Here is a tiny trained network, its code and every weight. The questions are about switching its units off for an input and a target symbol, where a switched-off unit gives its printed mean instead of its output.

import numpy as np


def w(rows, s, z=0):
    codes = np.array(rows[::2]) - 128.0
    scale = np.full(codes.shape[1], s)
    scale[-1] = z or s
    return codes * scale


def norm(h):
    return h / np.sqrt((h * h).mean(-1, keepdims=True) + 1e-5)


def f(y):
    return np.maximum(y, 0)


def softmax(a):
    e = np.exp(a - a.max(-1, keepdims=True))
    return e / e.sum(-1, keepdims=True)


def log_softmax(a):
    a = a - a.max(-1, keepdims=True)
    return a - np.log(np.exp(a).sum(-1, keepdims=True))


def net(x, mask):
    ids = ['αβγδζθλμξπστφω'.index(c) for c in x.split()]
    T = len(ids)
    res = E[ids] + P[:T]
    r = norm(res)
    for j in range(3):
        rows = slice(2 * j, 2 * j + 2)
        q, k, v = (r @ M[0][rows].T for M in (Q, K, V))
        z = softmax(np.where(np.tri(T) > 0, q @ k.T / 2**0.5, -1e9)) @ v
        o = O[0][rows]
        res = res + np.where(mask[j], z, o[:, -1]) @ o[:, :-1]
    y = f(norm(res) @ A[0][:, :-1].T + A[0][:, -1])
    res = res + np.where(mask[3:11], y, B[0][:, -1]) @ B[0][:, :-1]
    return log_softmax(norm(res)[-1] @ U[:, :-1].T + U[:, -1])


Q, K, V, O, A, B = {}, {}, {}, {}, {}, {}
E = w([
[95,132,150],'α',
[123,44,2],'β',
[106,108,204],'γ',
[133,57,132],'δ',
[57,171,172],'ζ',
[94,142,110],'θ',
[62,89,161],'λ',
[126,114,93],'μ',
[112,89,103],'ξ',
[128,158,129],'π',
[153,124,157],'σ',
[142,82,78],'τ',
[175,166,99],'φ',
[136,148,100],'ω',
],0.031)
P = w([
[229,131,206],'0',
[239,204,210],'1',
[243,230,210],'2',
[240,232,168],'3',
[225,227,181],'4',
[235,219,165],'5',
[239,218,159],'6',
[244,211,149],'7',
[247,197,162],'8',
[237,205,168],'9',
[238,217,178],'10',
[236,210,169],'11',
[228,202,194],'12',
[230,212,209],'13',
],0.0014)
Q[0] = w([
[46,204,243],'h0',
[211,81,213],'h0',
[5,126,152],'h1',
[68,84,182],'h1',
[114,52,92],'h2',
[219,112,77],'h2',
],0.012)
K[0] = w([
[167,182,248],'h0',
[48,221,177],'h0',
[50,130,125],'h1',
[81,63,121],'h1',
[43,19,52],'h2',
[131,129,68],'h2',
],0.011)
V[0] = w([
[93,4,129],'h0',
[130,68,123],'h0',
[176,159,126],'h1',
[145,102,144],'h1',
[146,92,125],'h2',
[156,126,112],'h2',
],0.017)
O[0] = w([
[115,110,149,254],'h0',
[181,168,83,202],'h0',
[186,159,188,146],'h1',
[170,44,140,133],'h1',
[46,254,115,173],'h2',
[129,100,115,167],'h2',
],0.0084,0.0065)
A[0] = w([
[176,123,68,167],'n0',
[164,249,141,120],'n1',
[171,74,200,105],'n2',
[156,83,89,74],'n3',
[32,207,182,207],'n4',
[199,135,54,110],'n5',
[106,229,75,3],'n6',
[73,183,125,63],'n7',
],0.011,0.0048)
B[0] = w([
[80,165,167,254],'n0',
[128,60,131,203],'n1',
[183,44,68,172],'n2',
[97,80,200,173],'n3',
[213,161,188,196],'n4',
[167,194,164,253],'n5',
[127,86,80,173],'n6',
[186,97,1,144],'n7',
],0.009,0.0061)
U = w([
[116,91,215,140],'α',
[67,195,120,155],'β',
[130,105,133,43],'γ',
[208,80,119,157],'δ',
[156,135,120,101],'ζ',
[115,180,201,162],'θ',
[135,66,74,137],'λ',
[28,103,135,105],'μ',
[143,98,127,213],'ξ',
[128,155,110,179],'π',
[112,10,137,35],'σ',
[59,102,183,254],'τ',
[250,179,125,14],'φ',
[191,133,75,87],'ω',
],0.02,0.0073)

Each question gives the input, a string of symbols that net reads in full, and the target symbol t.
The units are the heads (2 rows each of Q, K, V and O) and the neurons (one row each of A and B). Each row of codes is followed by its name. A weight is (code - 128) times the scale printed after its matrix; where a second scale follows, it is the last column's (O, A, B and U).
mask holds one flag per unit, heads first, then neurons. A switched-off unit (its flag False) gives its mean, the last column of its rows in O or B, instead of its output. The means were averaged over made-up inputs and are rounded, as every weight is.
A unit's drop is (log p(t) with every unit on - log p(t) with that unit switched off) / (log p(t) with every unit on - log p(t) with every unit switched off).
The circuit of an input: a set's keep is (log p(t) with only the set's units on - log p(t) with every unit switched off) / (log p(t) with every unit on - log p(t) with every unit switched off). Starting from all 11 units, units are removed one at a time, each time the one whose removal leaves the highest keep (on an exact tie, the one counted first), for as long as the keep stays at least 0.8.
circuit, biggest first: the units of the circuit, biggest drop first
most important unit: the unit with the biggest drop
which heads matter: for each layer, one digit per head in row order, 1 if its drop is at least 0.15 and else 0, layers parted by /
drop when u is switched off: that unit's drop, to one decimal
input φ σ τ, target φ: which heads matter -> 110
input ω β β φ δ δ τ φ γ τ μ μ β θ, target ω: circuit, biggest first -> [n7]
input φ ζ β ζ γ β σ φ μ σ ω σ μ μ, target θ: circuit, biggest first -> [n0, h1]
input μ μ α μ α γ θ β μ τ β ξ, target μ: which heads matter -> 000
input φ μ σ, target δ: which heads matter -> 000
input ω μ λ π, target δ: circuit, biggest first -> [h2, n2]
input μ β μ μ σ δ τ ζ σ μ α, target φ: circuit, biggest first -> [n7, n0]
input μ μ φ β λ τ μ τ β μ α π, target δ: circuit, biggest first -> [n1, h2]
input μ σ δ β μ μ μ δ β α π τ, target φ: circuit, biggest first -> [n5, n1, n0, n2]
input μ β β γ β ω β τ β μ φ ξ τ, target θ: which heads matter -> 001
input ω β ω α, target α: drop when h0 is switched off -> 0.6
input μ ξ β τ μ μ ζ β α, target α: drop when n5 is switched off -> 0.2
input δ μ ω ξ φ μ σ α, target φ: drop when n0 is switched off -> 0.1
input τ β ω φ θ, target ω: most important unit -> n4
input ω σ τ σ μ μ, target θ: drop when h1 is switched off -> 0.3
